Below are the code and all the weights of a small trained network. Each question names an input and a class and asks about switching units off, where a switched-off unit gives its printed mean instead of its output.

import numpy as np


def w(rows, s, z=0):
    codes = np.array(rows[::2]) - 128.0
    scale = np.full(codes.shape[1], s)
    scale[-1] = z or s
    return codes * scale


def f(y):
    return y / 2 * (1 + np.tanh(0.7978845608 * (y + 0.044715 * y**3)))


def log_softmax(a):
    a = a - a.max(-1, keepdims=True)
    return a - np.log(np.exp(a).sum(-1, keepdims=True))


def net(x, mask):
    res = np.array(x, float).reshape(1, 4) / 4 @ E
    y = f(res @ A[0][:, :-1].T + A[0][:, -1])
    res = res + np.where(mask, y, B[0][:, -1]) @ B[0][:, :-1]
    return log_softmax(res[-1] @ U[:, :-1].T + U[:, -1])


A, B = {}, {}
E = w([
[86,155,113,162,151],'x0',
[142,190,93,102,155],'x1',
[162,104,150,250,97],'x2',
[80,170,164,166,103],'x3',
],0.012)
A[0] = w([
[188,115,113,105,85,204],'n1',
[193,69,137,105,152,164],'n2',
[120,40,100,147,147,182],'n3',
[181,70,157,97,138,10],'n4',
[129,107,133,123,143,108],'n5',
[165,59,54,107,197,51],'n6',
[155,126,2,249,112,49],'n7',
[183,247,111,87,157,83],'n8',
[11,93,59,134,215,35],'n9',
[29,146,199,152,3,173],'n10',
[192,121,151,174,93,56],'n11',
[115,34,197,141,174,170],'n12',
[112,77,127,185,99,5],'n13',
[90,106,106,226,132,29],'n14',
[60,159,124,59,129,53],'n15',
[128,123,122,134,218,155],'n16',
[62,131,165,140,137,62],'n17',
[161,81,128,170,83,11],'n18',
[147,148,196,232,84,75],'n19',
[157,179,25,154,178,163],'n20',
[167,91,106,129,150,212],'n21',
],0.0095,0.0024)
B[0] = w([
[22,187,44,169,225,197],'n1',
[47,216,42,140,154,219],'n2',
[146,176,22,174,84,191],'n3',
[120,91,109,182,175,177],'n4',
[126,147,140,90,135,131],'n5',
[31,96,90,136,107,218],'n6',
[153,44,179,117,201,226],'n7',
[181,115,133,186,68,226],'n8',
[148,61,100,101,254,186],'n9',
[62,196,38,139,45,248],'n10',
[119,40,151,76,174,192],'n11',
[114,160,52,120,75,203],'n12',
[151,86,149,157,113,177],'n13',
[182,97,146,140,151,199],'n14',
[91,94,219,55,86,224],'n15',
[145,165,179,166,60,155],'n16',
[154,223,128,197,158,148],'n17',
[205,85,184,108,128,184],'n18',
[111,59,142,100,227,255],'n19',
[228,117,41,175,98,200],'n20',
[150,170,132,235,150,188],'n21',
],0.0055,0.0057)
U = w([
[104,130,98,141,207,252],'0',
[80,133,64,173,145,150],'1',
[138,61,201,47,254,8],'2',
[161,125,82,160,91,122],'3',
],0.0077,0.0023)

Each question gives the input, the list of numbers given to net, and the class t.
The units are the neurons (one row each of A and B). Each row of codes is followed by its name. A weight is (code - 128) times the scale printed after its matrix; where a second scale follows, it is the last column's (A, B and U).
mask holds one flag per neuron, in row order. A switched-off neuron (its flag False) gives its mean, the last column of its row in B, instead of its output. The means were averaged over made-up inputs and are rounded, as every weight is.
A unit's drop is (log p(t) with every unit on - log p(t) with that unit switched off) / (log p(t) with every unit on - log p(t) with every unit switched off).
The circuit of an input: a set's keep is (log p(t) with only the set's units on - log p(t) with every unit switched off) / (log p(t) with every unit on - log p(t) with every unit switched off). Starting from the 12 units with the biggest drops (on a tie, the unit counted first), units are removed one at a time, each time the one whose removal leaves the highest keep (on an exact tie, the one counted first), for as long as the keep stays at least 0.8.
units of the circuit, in order: the units of the circuit, biggest drop first
most important unit: the unit with the biggest drop
k most important neurons: the k neurons with the biggest drops, biggest first
drop of u: that unit's drop, to one decimal
input [0,1,8,-4], class 2: units of the circuit, in order	(n7; n19)
input [3,-1,4,-3], class 2: most important unit	n7
input [6,-4,8,4], class 2: units of the circuit, in order	(n19; n7)
input [-5,-1,6,-5], class 2: 4 most important neurons	(n11; n10; n18; n7)
input [-6,-2,7,-6], class 2: 2 most important neurons	(n11; n18)
input [2,1,-7,5], class 2: units of the circuit, in order	(n15; n9)
input [-2,7,-1,-1], class 3: units of the circuit, in order	(n8; n20; n19)
input [-4,-4,7,5], class 2: 2 most important neurons	(n19; n11)
input [-1,4,5,4], class 2: 2 most important neurons	(n19; n7)
input [-2,1,8,-7], class 2: 2 most important neurons	(n7; n11)
input [-1,5,-7,4], class 2: 2 most important neurons	(n15; n10)
input [-4,5,0,-7], class 1: drop of n1	0.2
input [6,-4,-7,2], class 2: drop of n9	0.3
input [-1,7,-2,4], class 3: most important unit	n8
input [-2,4,5,-2], class 2: drop of n15	-0.1
